Here is a tiny trained network, its code and every weight. The questions are about switching its units off for an input and a class, where a switched-off unit gives its printed mean instead of its output.

import numpy as np


def w(rows, s, z=0):
    codes = np.array(rows[::2]) - 128.0
    scale = np.full(codes.shape[1], s)
    scale[-1] = z or s
    return codes * scale


def f(y):
    return np.maximum(y, 0)


def log_softmax(a):
    a = a - a.max(-1, keepdims=True)
    return a - np.log(np.exp(a).sum(-1, keepdims=True))


def net(x, mask):
    res = np.array(x, float).reshape(1, 7) / 4 @ E
    y = f(res @ A[0][:, :-1].T + A[0][:, -1])
    res = res + np.where(mask, y, B[0][:, -1]) @ B[0][:, :-1]
    return log_softmax(res[-1] @ U[:, :-1].T + U[:, -1])


A, B = {}, {}
E = w([
[164,187,216,242,157,46],'x0',
[130,128,132,126,127,130],'x1',
[129,126,128,125,125,125],'x2',
[254,116,123,67,81,27],'x3',
[107,12,94,171,186,26],'x4',
[201,126,197,81,247,175],'x5',
[130,132,124,127,129,129],'x6',
],0.0076)
A[0] = w([
[86,144,84,185,5,88,222],'neuron 0',
[135,94,78,72,107,176,71],'neuron 1',
[198,127,145,67,85,36,115],'neuron 2',
[168,229,98,120,86,170,114],'neuron 3',
[12,119,116,174,168,162,165],'neuron 4',
[125,186,153,89,78,174,123],'neuron 5',
[109,2,77,147,163,59,84],'neuron 6',
[145,177,200,216,129,81,42],'neuron 7',
[216,124,178,104,248,177,253],'neuron 8',
[80,69,96,34,119,162,37],'neuron 9',
[191,103,126,64,66,64,127],'neuron 10',
[144,94,82,81,113,154,41],'neuron 11',
],0.0094,0.0044)
B[0] = w([
[108,36,48,8,146,163,226],'neuron 0',
[191,124,138,193,115,162,176],'neuron 1',
[62,168,211,124,128,163,195],'neuron 2',
[158,177,83,152,190,54,188],'neuron 3',
[78,145,199,157,150,115,205],'neuron 4',
[146,172,97,131,163,2,188],'neuron 5',
[187,201,112,171,177,53,198],'neuron 6',
[246,22,175,185,59,223,183],'neuron 7',
[98,50,99,29,138,130,245],'neuron 8',
[215,151,161,205,67,218,184],'neuron 9',
[30,173,203,129,123,167,191],'neuron 10',
[155,115,159,193,111,160,157],'neuron 11',
],0.0083,0.012)
U = w([
[218,98,141,191,73,198,82],'0',
[100,129,114,124,158,135,255],'1',
[93,65,76,61,158,140,113],'2',
[1,193,198,157,157,154,72],'3',
[184,204,70,168,224,43,80],'4',
],0.01,0.0096)

Each question gives the input, the list of numbers given to net, and the class t.
The units are the neurons (one row each of A and B). Each row of codes is followed by its name. A weight is (code - 128) times the scale printed after its matrix; where a second scale follows, it is the last column's (A, B and U).
mask holds one flag per neuron, in row order. A switched-off neuron (its flag False) gives its mean, the last column of its row in B, instead of its output. The means were averaged over made-up inputs and are rounded, as every weight is.
A unit's drop is (log p(t) with every unit on - log p(t) with that unit switched off) / (log p(t) with every unit on - log p(t) with every unit switched off).
most important unit: the unit with the biggest drop
k most important neurons: the k neurons with the biggest drops, biggest first
drop of u: that unit's drop, to one decimal
input [6,-4,5,-2,0,-4,5], class 0: 2 most important neurons : [neuron 7; neuron 8]
input [-7,-3,-5,3,3,0,5], class 0: most important unit : neuron 9
input [3,7,-5,-8,7,8,-3], class 2: 3 most important neurons : [neuron 8; neuron 10; neuron 2]
input [-1,7,6,0,-7,-7,1], class 2: 2 most important neurons : [neuron 0; neuron 6]
input [7,-4,-7,-7,-8,6,4], class 4: 3 most important neurons : [neuron 3; neuron 5; neuron 0]
input [1,-2,-6,8,6,-5,6], class 3: 3 most important neurons : [neuron 10; neuron 2; neuron 8]
input [7,-1,-8,5,8,-8,-7], class 2: 2 most important neurons : [neuron 0; neuron 9]
input [3,-1,1,8,-1,8,-4], class 2: 2 most important neurons : [neuron 8; neuron 4]
input [3,2,6,-6,7,-3,-6], class 4: 2 most important neurons : [neuron 6; neuron 10]
input [6,3,-7,-3,-8,-7,4], class 4: 3 most important neurons : [neuron 3; neuron 5; neuron 8]
input [6,0,4,-1,6,-8,3], class 2: 2 most important neurons : [neuron 0; neuron 9]
input [1,-1,6,-2,-5,-6,-2], class 2: 2 most important neurons : [neuron 0; neuron 6]
input [1,-4,-8,4,-5,2,-4], class 4: 4 most important neurons : [neuron 3; neuron 0; neuron 5; neuron 4]
input [5,7,6,-4,2,8,3], class 2: most important unit : neuron 8
input [1,3,-4,3,0,1,2], class 3: drop of neuron 0 : 0.6
input [3,0,2,-1,-7,-2,2], class 4: drop of neuron 2 : 0.0
input [2,-4,-1,7,-7,-6,-1], class 3: drop of neuron 4 : -0.2
